Below is a small trained network, with its code and all its weights. Each question gives an input and a target symbol and asks what happens when units are switched off, that is, made to give their printed mean instead of their output.

import numpy as np


def w(rows, s, z=0):
    codes = np.array(rows[::2]) - 128.0
    scale = np.full(codes.shape[1], s)
    scale[-1] = z or s
    return codes * scale


def f(y):
    return np.maximum(y, 0)


def softmax(a):
    e = np.exp(a - a.max(-1, keepdims=True))
    return e / e.sum(-1, keepdims=True)


def log_softmax(a):
    a = a - a.max(-1, keepdims=True)
    return a - np.log(np.exp(a).sum(-1, keepdims=True))


def net(x, mask):
    ids = ['ΔΠαβηθμξψω'.index(c) for c in x.split()]
    T = len(ids)
    res = E[ids] + P[:T]
    u = 0
    for l in range(2):
        q, k, v = (res @ M[l].T for M in (Q, K, V))
        z = softmax(np.where(np.tri(T) > 0, q @ k.T / 3**0.5, -1e9)) @ v
        res = res + np.where(mask[u], z, O[l][:, -1]) @ O[l][:, :-1]
        u += 1
        y = f(res @ A[l][:, :-1].T + A[l][:, -1])
        res = res + np.where(mask[u : u + 12], y, B[l][:, -1]) @ B[l][:, :-1]
        u += 12
    return log_softmax(res[-1] @ U[:, :-1].T + U[:, -1])


Q, K, V, O, A, B = {}, {}, {}, {}, {}, {}
E = w([
[70,92,239,110,115,44],'Δ',
[72,83,179,152,93,34],'Π',
[168,176,253,74,95,92],'α',
[219,58,196,198,68,164],'β',
[123,5,115,53,44,214],'η',
[127,100,47,182,50,114],'θ',
[212,145,129,161,249,71],'μ',
[32,160,152,176,72,167],'ξ',
[160,223,64,60,88,154],'ψ',
[74,167,32,66,214,120],'ω',
],0.0054)
P = w([
[166,64,130,77,104,14],'0',
[143,94,124,87,109,39],'1',
[140,120,126,107,122,68],'2',
[122,144,132,124,120,97],'3',
[112,163,126,141,129,125],'4',
[97,190,124,150,127,153],'5',
[87,216,126,161,132,182],'6',
[65,233,128,169,129,202],'7',
[53,254,129,178,135,231],'8',
],0.0051)
Q[0] = w([
[68,120,97,21,3,144],'L0H1',
[70,243,119,110,137,16],'L0H1',
[181,109,38,54,227,160],'L0H1',
],0.023)
K[0] = w([
[30,93,60,28,65,209],'L0H1',
[61,238,52,133,223,137],'L0H1',
[131,89,92,69,146,4],'L0H1',
],0.023)
V[0] = w([
[122,95,149,128,134,102],'L0H1',
[140,205,42,138,111,177],'L0H1',
[255,101,90,131,94,106],'L0H1',
],0.0096)
O[0] = w([
[96,130,126,110,114,137,126],'L0H1',
[232,96,112,155,225,83,190],'L0H1',
[87,253,95,126,174,44,1],'L0H1',
],0.005,0.00075)
A[0] = w([
[185,72,84,65,162,96,80],'L0N1',
[95,168,69,107,181,156,228],'L0N2',
[246,124,150,125,87,132,70],'L0N3',
[182,178,117,74,89,148,6],'L0N4',
[191,150,87,158,48,109,122],'L0N5',
[55,168,136,94,150,156,139],'L0N6',
[223,2,113,103,97,143,29],'L0N7',
[105,82,39,162,84,123,139],'L0N8',
[217,76,164,146,197,77,6],'L0N9',
[253,14,206,173,167,43,212],'L0N10',
[50,232,135,189,156,127,166],'L0N11',
[110,95,92,164,143,58,2],'L0N12',
],0.0099,0.00091)
B[0] = w([
[105,98,130,74,176,88,184],'L0N1',
[154,150,81,216,191,93,227],'L0N2',
[71,184,160,169,132,138,165],'L0N3',
[111,202,91,103,114,133,164],'L0N4',
[63,92,56,113,77,182,203],'L0N5',
[164,148,171,179,132,99,205],'L0N6',
[197,145,200,72,75,111,154],'L0N7',
[208,90,120,114,62,125,217],'L0N8',
[210,131,108,68,137,114,164],'L0N9',
[69,253,30,191,75,117,225],'L0N10',
[214,152,162,127,45,96,249],'L0N11',
[142,115,89,67,98,101,179],'L0N12',
],0.014,0.0019)
Q[1] = w([
[90,21,165,57,183,206],'L1H1',
[182,127,172,190,2,189],'L1H1',
[219,148,170,84,108,33],'L1H1',
],0.02)
K[1] = w([
[70,131,204,58,30,57],'L1H1',
[163,147,212,191,67,250],'L1H1',
[243,187,58,74,87,136],'L1H1',
],0.017)
V[1] = w([
[88,254,192,81,104,219],'L1H1',
[220,211,85,35,195,185],'L1H1',
[134,83,7,96,59,193],'L1H1',
],0.0094)
O[1] = w([
[83,132,117,83,156,24,22],'L1H1',
[138,189,111,2,120,142,172],'L1H1',
[225,174,99,151,129,111,255],'L1H1',
],0.0092,0.0039)
A[1] = w([
[153,77,223,51,79,109,236],'L1N1',
[88,195,85,127,118,164,101],'L1N2',
[44,160,97,227,167,109,60],'L1N3',
[97,51,45,110,109,129,77],'L1N4',
[37,46,148,94,116,111,18],'L1N5',
[63,88,121,84,141,91,58],'L1N6',
[141,111,208,126,161,6,2],'L1N7',
[54,138,123,117,63,240,73],'L1N8',
[162,21,84,77,231,131,124],'L1N9',
[151,193,234,165,157,127,110],'L1N10',
[106,31,214,191,109,175,96],'L1N11',
[152,175,109,144,143,96,2],'L1N12',
],0.011,0.0017)
B[1] = w([
[128,168,217,124,102,229,215],'L1N1',
[98,133,161,111,144,56,253],'L1N2',
[2,63,126,141,82,179,194],'L1N3',
[185,112,74,132,107,139,148],'L1N4',
[115,197,24,85,67,179,160],'L1N5',
[124,204,67,140,81,143,150],'L1N6',
[167,174,78,187,243,142,193],'L1N7',
[151,118,187,200,114,54,195],'L1N8',
[104,120,143,238,242,153,158],'L1N9',
[164,84,60,125,79,143,219],'L1N10',
[174,28,171,13,200,120,196],'L1N11',
[99,86,106,82,144,111,238],'L1N12',
],0.016,0.0049)
U = w([
[24,99,117,167,82,128,178],'Δ',
[93,108,95,80,142,173,5],'Π',
[190,101,51,147,50,107,97],'α',
[125,137,121,209,255,116,196],'β',
[94,201,91,129,132,155,48],'η',
[143,157,126,158,146,132,182],'θ',
[122,167,214,101,78,179,105],'μ',
[106,174,112,30,147,45,163],'ξ',
[141,26,192,93,157,111,129],'ψ',
[131,144,199,194,105,43,157],'ω',
],0.0036,0.002)

Each question gives the input, a string of symbols that net reads in full, and the target symbol t.
The units are the heads (3 rows each of Q, K, V and O) and the neurons (one row each of A and B). Each row of codes is followed by its name. A weight is (code - 128) times the scale printed after its matrix; where a second scale follows, it is the last column's (O, A, B and U).
mask holds one flag per unit, layer by layer, with each layer's heads first. A switched-off unit (its flag False) gives its mean, the last column of its rows in O or B, instead of its output. The means were averaged over made-up inputs and are rounded, as every weight is.
A unit's drop is (log p(t) with every unit on - log p(t) with that unit switched off) / (log p(t) with every unit on - log p(t) with every unit switched off).
The circuit of an input: a set's keep is (log p(t) with only the set's units on - log p(t) with every unit switched off) / (log p(t) with every unit on - log p(t) with every unit switched off). Starting from the 12 units with the biggest drops (on a tie, the unit counted first), units are removed one at a time, each time the one whose removal leaves the highest keep (on an exact tie, the one counted first), for as long as the keep stays at least 0.8.
circuit, biggest first: the units of the circuit, biggest drop first
most important unit: the unit with the biggest drop
top k neurons: the k neurons with the biggest drops, biggest first
k most important neurons of layer l: the k neurons of layer l with the biggest drops, biggest first
input Δ ω β Δ Δ, target β: circuit, biggest first => (L1N7, L1H1, L0N10)
input ψ ω α ψ α, target ξ: top 2 neurons => (L0N1, L0N10)
input η ω η Δ α Δ, target η: top 4 neurons => (L1N5, L1N7, L0N1, L0N11)
input Δ α Δ Δ β α, target β: circuit, biggest first => (L1H1, L1N7, L0N10)
input α θ Δ Δ α, target η: 3 most important neurons of layer 1 => (L1N7, L1N5, L1N6)
input β η μ, target ξ: circuit, biggest first => (L0N10, L1H1, L0N9, L1N2)
input Δ ψ Δ η β, target Δ: circuit, biggest first => (L1N3, L0N3, L0N10)
input ω β Δ ω Δ θ Δ α, target α: circuit, biggest first => (L0N8, L1N10, L0N5, L1H1)
input η β β Δ, target β: circuit, biggest first => (L1N7, L1H1, L0N10, L0N3)
input Π θ ω ω β α, target ω: most important unit => L0H1
input Δ θ Π, target α: circuit, biggest first => (L1H1, L0N5, L1N10, L0N8)
input α Δ ξ θ η Δ ξ β β, target Δ: top 2 neurons => (L1N3, L0N3)
input α μ Δ ω ξ η η, target μ: 3 most important neurons of layer 0 => (L0N7, L0N10, L0N5)
input Δ ξ Δ μ ξ ω α ω Π, target ω: top neuron => (L0N10)
input Π α β ξ Δ, target Δ: circuit, biggest first => (L0N10, L0H1, L1N3, L1H1)
input α α ω ω ψ ω η θ α, target α: circuit, biggest first => (L1N10, L0N8, L1H1, L0N11)
input ξ θ η Δ, target α: circuit, biggest first => (L1H1, L0N8, L1N10, L0N5)
input μ θ Δ, target μ: circuit, biggest first => (L0N9, L1H1, L1N1)
input ξ Δ Δ, target Δ: top 4 neurons => (L1N3, L0N10, L0N11, L0N8)
input ω ψ β ξ β μ, target ξ: 2 most important neurons of layer 1 => (L1N2, L1N12)
input θ Δ ω Δ, target ω: most important unit => L0N10
input Δ μ θ η Π, target α: top 2 neurons => (L0N1, L0N8)
input Δ Δ ω Π β Π, target β: top 2 neurons => (L1N7, L0N1)
input θ α ω ω ψ Π ψ, target ξ: top 3 neurons => (L0N1, L0N4, L1N2)
